Here is a tiny trained network, its code and every weight. The questions are about switching its units off for an input and a class, where a switched-off unit gives its printed mean instead of its output.

import numpy as np


def w(rows, s, z=0):
    codes = np.array(rows[::2]) - 128.0
    scale = np.full(codes.shape[1], s)
    scale[-1] = z or s
    return codes * scale


def norm(h):
    return h / np.sqrt((h * h).mean(-1, keepdims=True) + 1e-5)


def f(y):
    return np.maximum(y, 0)


def log_softmax(a):
    a = a - a.max(-1, keepdims=True)
    return a - np.log(np.exp(a).sum(-1, keepdims=True))


def net(x, mask):
    res = np.array(x, float).reshape(1, 8) / 4 @ E
    u = 0
    for l in range(3):
        y = f(norm(res) @ A[l][:, :-1].T + A[l][:, -1])
        res = res + np.where(mask[u : u + 4], y, B[l][:, -1]) @ B[l][:, :-1]
        u += 4
    return log_softmax(norm(res)[-1] @ U[:, :-1].T + U[:, -1])


A, B = {}, {}
E = w([
[198,94,11,97],'x0',
[70,112,107,94],'x1',
[70,93,104,196],'x2',
[59,93,130,50],'x3',
[152,20,143,162],'x4',
[51,96,185,183],'x5',
[172,146,144,49],'x6',
[68,80,164,1],'x7',
],0.0067)
A[0] = w([
[135,71,124,151,98],'0.n0',
[121,119,89,138,141],'0.n1',
[91,76,180,56,135],'0.n2',
[134,5,71,120,3],'0.n3',
],0.011,0.0018)
B[0] = w([
[178,133,46,94,170],'0.n0',
[198,2,40,188,165],'0.n1',
[129,99,246,254,254],'0.n2',
[233,111,119,59,212],'0.n3',
],0.0074,0.005)
A[1] = w([
[146,53,172,198,252],'1.n0',
[169,111,249,122,142],'1.n1',
[104,157,71,1,192],'1.n2',
[140,63,125,131,77],'1.n3',
],0.0087,0.002)
B[1] = w([
[93,66,76,198,254],'1.n0',
[92,182,135,184,240],'1.n1',
[141,136,201,175,178],'1.n2',
[135,99,83,8,164],'1.n3',
],0.013,0.006)
A[2] = w([
[131,109,133,149,250],'2.n0',
[83,74,94,56,48],'2.n1',
[177,250,120,137,141],'2.n2',
[122,126,186,86,112],'2.n3',
],0.012,0.0024)
B[2] = w([
[118,93,71,151,242],'2.n0',
[166,181,135,137,155],'2.n1',
[134,254,125,175,254],'2.n2',
[110,60,162,103,158],'2.n3',
],0.0091,0.0046)
U = w([
[109,182,185,114,12],'0',
[2,26,188,158,249],'1',
[123,24,102,81,132],'2',
],0.013,0.0019)

Each question gives the input, the list of numbers given to net, and the class t.
The units are the neurons (one row each of A and B). Each row of codes is followed by its name. A weight is (code - 128) times the scale printed after its matrix; where a second scale follows, it is the last column's (A, B and U).
mask holds one flag per neuron, layer by layer. A switched-off neuron (its flag False) gives its mean, the last column of its row in B, instead of its output. The means were averaged over made-up inputs and are rounded, as every weight is.
A unit's drop is (log p(t) with every unit on - log p(t) with that unit switched off) / (log p(t) with every unit on - log p(t) with every unit switched off).
The circuit of an input: a set's keep is (log p(t) with only the set's units on - log p(t) with every unit switched off) / (log p(t) with every unit on - log p(t) with every unit switched off). Starting from all 12 units, units are removed one at a time, each time the one whose removal leaves the highest keep (on an exact tie, the one counted first), for as long as the keep stays at least 0.8.
circuit, biggest first: the units of the circuit, biggest drop first
top k neurons: the k neurons with the biggest drops, biggest first
k most important neurons of layer l: the k neurons of layer l with the biggest drops, biggest first
drop of u: that unit's drop, to one decimal
input [2,7,5,-7,5,3,6,4], class 2: circuit, biggest first	(0.n3)
input [0,1,5,7,6,-3,-7,-1], class 2: circuit, biggest first	(0.n3, 1.n3)
input [-3,-5,-1,3,4,-2,-8,-2], class 2: circuit, biggest first	(0.n2, 0.n0, 1.n1)
input [-1,-8,8,1,6,3,0,1], class 2: 3 most important neurons of layer 0	(0.n0, 0.n2, 0.n3)
input [8,-8,8,-4,-8,-7,1,6], class 0: circuit, biggest first	(1.n0, 2.n2)
input [0,0,7,-1,-5,-1,6,3], class 0: top 2 neurons	(1.n0, 0.n1)
input [8,-7,-6,4,1,8,6,4], class 1: 2 most important neurons of layer 0	(0.n2, 0.n1)
input [8,4,5,8,4,5,-5,0], class 2: circuit, biggest first	(0.n3, 1.n3)
input [-1,7,5,6,-5,-4,1,-5], class 0: top 2 neurons	(1.n0, 0.n2)
input [8,-1,-1,8,0,7,-1,1], class 2: top 2 neurons	(0.n3, 1.n3)
input [6,4,8,2,1,3,-7,3], class 2: drop of 0.n3	0.2
input [8,-6,4,3,8,6,0,-4], class 2: drop of 0.n3	0.1
input [1,6,-8,-3,8,-2,-8,-3], class 2: drop of 1.n2	0.0
input [0,-6,-1,4,2,-7,4,0], class 0: top neuron	(1.n0)
